Here is a tiny trained network, its code and every weight. The questions are about switching its units off for an input and a class, where a switched-off unit gives its printed mean instead of its output.

import numpy as np


def w(rows, s, z=0):
    codes = np.array(rows[::2]) - 128.0
    scale = np.full(codes.shape[1], s)
    scale[-1] = z or s
    return codes * scale


def f(y):
    return np.maximum(y, 0)


def log_softmax(a):
    a = a - a.max(-1, keepdims=True)
    return a - np.log(np.exp(a).sum(-1, keepdims=True))


def net(x, mask):
    res = np.array(x, float).reshape(1, 8) / 4 @ E
    y = f(res @ A[0][:, :-1].T + A[0][:, -1])
    res = res + np.where(mask, y, B[0][:, -1]) @ B[0][:, :-1]
    return log_softmax(res[-1] @ U[:, :-1].T + U[:, -1])


A, B = {}, {}
E = w([
[191,62,63,151,126,85],'x0',
[128,127,126,128,129,127],'x1',
[125,130,126,128,126,129],'x2',
[158,34,196,83,80,197],'x3',
[126,127,126,128,128,129],'x4',
[134,95,202,253,185,137],'x5',
[46,64,150,110,123,43],'x6',
[89,81,79,95,228,194],'x7',
],0.0071)
A[0] = w([
[94,97,97,115,204,171,63],'neuron 1',
[154,155,188,194,62,85,85],'neuron 2',
[206,167,92,133,138,191,84],'neuron 3',
[100,200,50,129,157,83,72],'neuron 4',
[190,162,96,123,133,183,108],'neuron 5',
[208,168,88,140,135,189,79],'neuron 6',
[105,97,209,219,192,148,22],'neuron 7',
[102,99,129,151,201,164,103],'neuron 8',
[91,84,93,113,210,173,62],'neuron 9',
[215,82,68,167,113,90,169],'neuron 10',
[58,75,135,89,116,57,97],'neuron 11',
[99,108,103,104,189,165,75],'neuron 12',
[99,149,65,2,74,121,65],'neuron 13',
[105,212,41,157,175,68,108],'neuron 14',
[203,83,76,150,117,97,211],'neuron 15',
[81,196,182,105,109,151,154],'neuron 16',
[78,197,187,104,123,163,214],'neuron 17',
[94,94,92,115,203,172,63],'neuron 18',
[187,167,91,111,128,182,109],'neuron 19',
[190,80,70,157,124,85,232],'neuron 20',
[82,180,195,126,135,160,201],'neuron 21',
[87,189,195,111,121,161,203],'neuron 22',
[56,76,151,109,127,63,119],'neuron 23',
[91,98,100,121,213,174,60],'neuron 24',
[117,131,82,14,79,141,106],'neuron 25',
[68,67,128,112,130,62,111],'neuron 26',
[145,63,165,55,76,187,120],'neuron 27',
[117,87,216,215,169,161,2],'neuron 28',
[59,62,123,111,130,53,97],'neuron 29',
[87,199,143,127,144,133,128],'neuron 30',
[150,170,178,168,53,74,67],'neuron 31',
[174,78,63,133,125,77,201],'neuron 32',
[52,65,139,104,123,55,101],'neuron 33',
[107,157,71,9,79,134,55],'neuron 34',
[155,163,175,174,61,78,78],'neuron 35',
[65,75,147,113,130,67,104],'neuron 36',
[101,224,37,167,182,58,94],'neuron 37',
[160,46,172,67,78,198,101],'neuron 38',
[77,196,185,101,122,159,203],'neuron 39',
],0.0063,0.0018)
B[0] = w([
[179,159,112,69,65,93,195],'neuron 1',
[182,146,66,52,42,84,215],'neuron 2',
[97,201,163,144,105,193,193],'neuron 3',
[163,84,226,133,199,83,210],'neuron 4',
[104,188,160,151,116,181,186],'neuron 5',
[92,210,164,143,98,207,193],'neuron 6',
[184,130,25,213,135,59,215],'neuron 7',
[194,150,64,90,53,70,187],'neuron 8',
[183,161,116,60,56,96,205],'neuron 9',
[40,69,92,92,151,182,213],'neuron 10',
[113,209,145,165,104,194,214],'neuron 11',
[178,152,113,84,71,92,186],'neuron 12',
[174,129,64,236,165,79,254],'neuron 13',
[153,83,242,99,194,96,239],'neuron 14',
[43,73,102,96,157,184,211],'neuron 15',
[66,61,82,104,152,149,209],'neuron 16',
[77,72,89,114,150,148,226],'neuron 17',
[195,169,108,45,39,83,197],'neuron 18',
[109,192,158,166,119,179,188],'neuron 19',
[41,70,103,89,153,182,218],'neuron 20',
[62,59,71,118,160,154,213],'neuron 21',
[65,59,80,106,155,152,218],'neuron 22',
[122,208,144,152,96,186,210],'neuron 23',
[196,163,101,51,39,78,198],'neuron 24',
[176,120,85,230,169,70,243],'neuron 25',
[109,203,162,148,105,192,205],'neuron 26',
[175,94,223,138,199,69,238],'neuron 27',
[182,127,68,222,155,61,208],'neuron 28',
[107,210,165,151,104,200,212],'neuron 29',
[84,74,140,110,166,142,189],'neuron 30',
[177,145,85,29,42,90,213],'neuron 31',
[42,73,118,100,165,187,212],'neuron 32',
[115,213,155,155,100,195,216],'neuron 33',
[183,121,43,254,173,62,243],'neuron 34',
[172,142,85,47,54,93,209],'neuron 35',
[119,202,149,153,100,185,200],'neuron 36',
[151,86,238,96,190,96,251],'neuron 37',
[176,90,250,122,210,68,242],'neuron 38',
[75,68,87,114,146,146,223],'neuron 39',
],0.0056,0.0045)
U = w([
[160,126,63,229,142,83,97],'0',
[165,155,101,17,70,97,92],'1',
[146,94,249,108,174,103,98],'2',
[103,208,157,161,111,212,103],'3',
[113,116,117,118,130,136,255],'4',
[58,60,78,92,147,168,102],'5',
],0.013,0.0067)

Each question gives the input, the list of numbers given to net, and the class t.
The units are the neurons (one row each of A and B). Each row of codes is followed by its name. A weight is (code - 128) times the scale printed after its matrix; where a second scale follows, it is the last column's (A, B and U).
mask holds one flag per neuron, in row order. A switched-off neuron (its flag False) gives its mean, the last column of its row in B, instead of its output. The means were averaged over made-up inputs and are rounded, as every weight is.
A unit's drop is (log p(t) with every unit on - log p(t) with that unit switched off) / (log p(t) with every unit on - log p(t) with every unit switched off).
The circuit of an input: a set's keep is (log p(t) with only the set's units on - log p(t) with every unit switched off) / (log p(t) with every unit on - log p(t) with every unit switched off). Starting from the 12 units with the biggest drops (on a tie, the unit counted first), units are removed one at a time, each time the one whose removal leaves the highest keep (on an exact tie, the one counted first), for as long as the keep stays at least 0.8.
units of the circuit, in order: the units of the circuit, biggest drop first
most important unit: the unit with the biggest drop
top k neurons: the k neurons with the biggest drops, biggest first
drop when u is switched off: that unit's drop, to one decimal
input [2,3,0,4,-6,7,0,-4], class 0: units of the circuit, in order	[neuron 7]
input [-1,2,-5,6,4,-1,-2,-1], class 2: top 2 neurons	[neuron 38; neuron 27]
input [-1,0,7,-5,-1,-7,1,-5], class 0: units of the circuit, in order	[neuron 34; neuron 13]
input [3,2,-3,4,-2,-6,-5,0], class 0: units of the circuit, in order	[neuron 34; neuron 25]
input [1,-5,6,-4,4,1,-7,-3], class 3: units of the circuit, in order	[neuron 6; neuron 3]
input [2,4,-3,7,5,6,7,-7], class 1: units of the circuit, in order	[neuron 2; neuron 31]
input [5,2,-8,3,7,-7,-8,-4], class 3: units of the circuit, in order	[neuron 6; neuron 3; neuron 19]
input [-4,-4,1,3,-6,6,4,5], class 0: units of the circuit, in order	[neuron 7; neuron 28]
input [7,1,-7,-7,-7,6,-6,2], class 2: top 2 neurons	[neuron 37; neuron 14]
input [-5,-3,-7,-8,8,3,-4,8], class 1: units of the circuit, in order	[neuron 24; neuron 18; neuron 9]
input [-3,1,-1,-7,7,3,4,-1], class 2: units of the circuit, in order	[neuron 37; neuron 14]
input [-1,4,-3,-1,0,8,3,8], class 0: top 2 neurons	[neuron 7; neuron 28]
input [8,-8,3,-7,-7,-6,5,2], class 5: top 2 neurons	[neuron 32; neuron 20]
input [8,0,-1,-2,6,-6,3,8], class 1: top 2 neurons	[neuron 18; neuron 9]
input [0,-7,-6,6,-4,-4,-5,2], class 2: most important unit	neuron 38
input [-6,-7,-1,-8,-8,-5,6,-6], class 2: top 3 neurons	[neuron 37; neuron 14; neuron 4]
input [3,6,-1,6,4,7,-6,7], class 0: top 3 neurons	[neuron 28; neuron 7; neuron 31]
input [-2,7,-2,7,5,2,6,-7], class 1: top 2 neurons	[neuron 2; neuron 31]
input [-1,5,7,-8,3,-1,4,7], class 2: drop when neuron 37 is switched off	0.5
input [8,6,7,1,0,-7,3,0], class 5: drop when neuron 15 is switched off	0.7
input [8,1,-8,2,7,0,-8,4], class 3: drop when neuron 29 is switched off	-0.1
input [7,-5,-2,-2,1,0,6,-7], class 1: top neuron	[neuron 31]
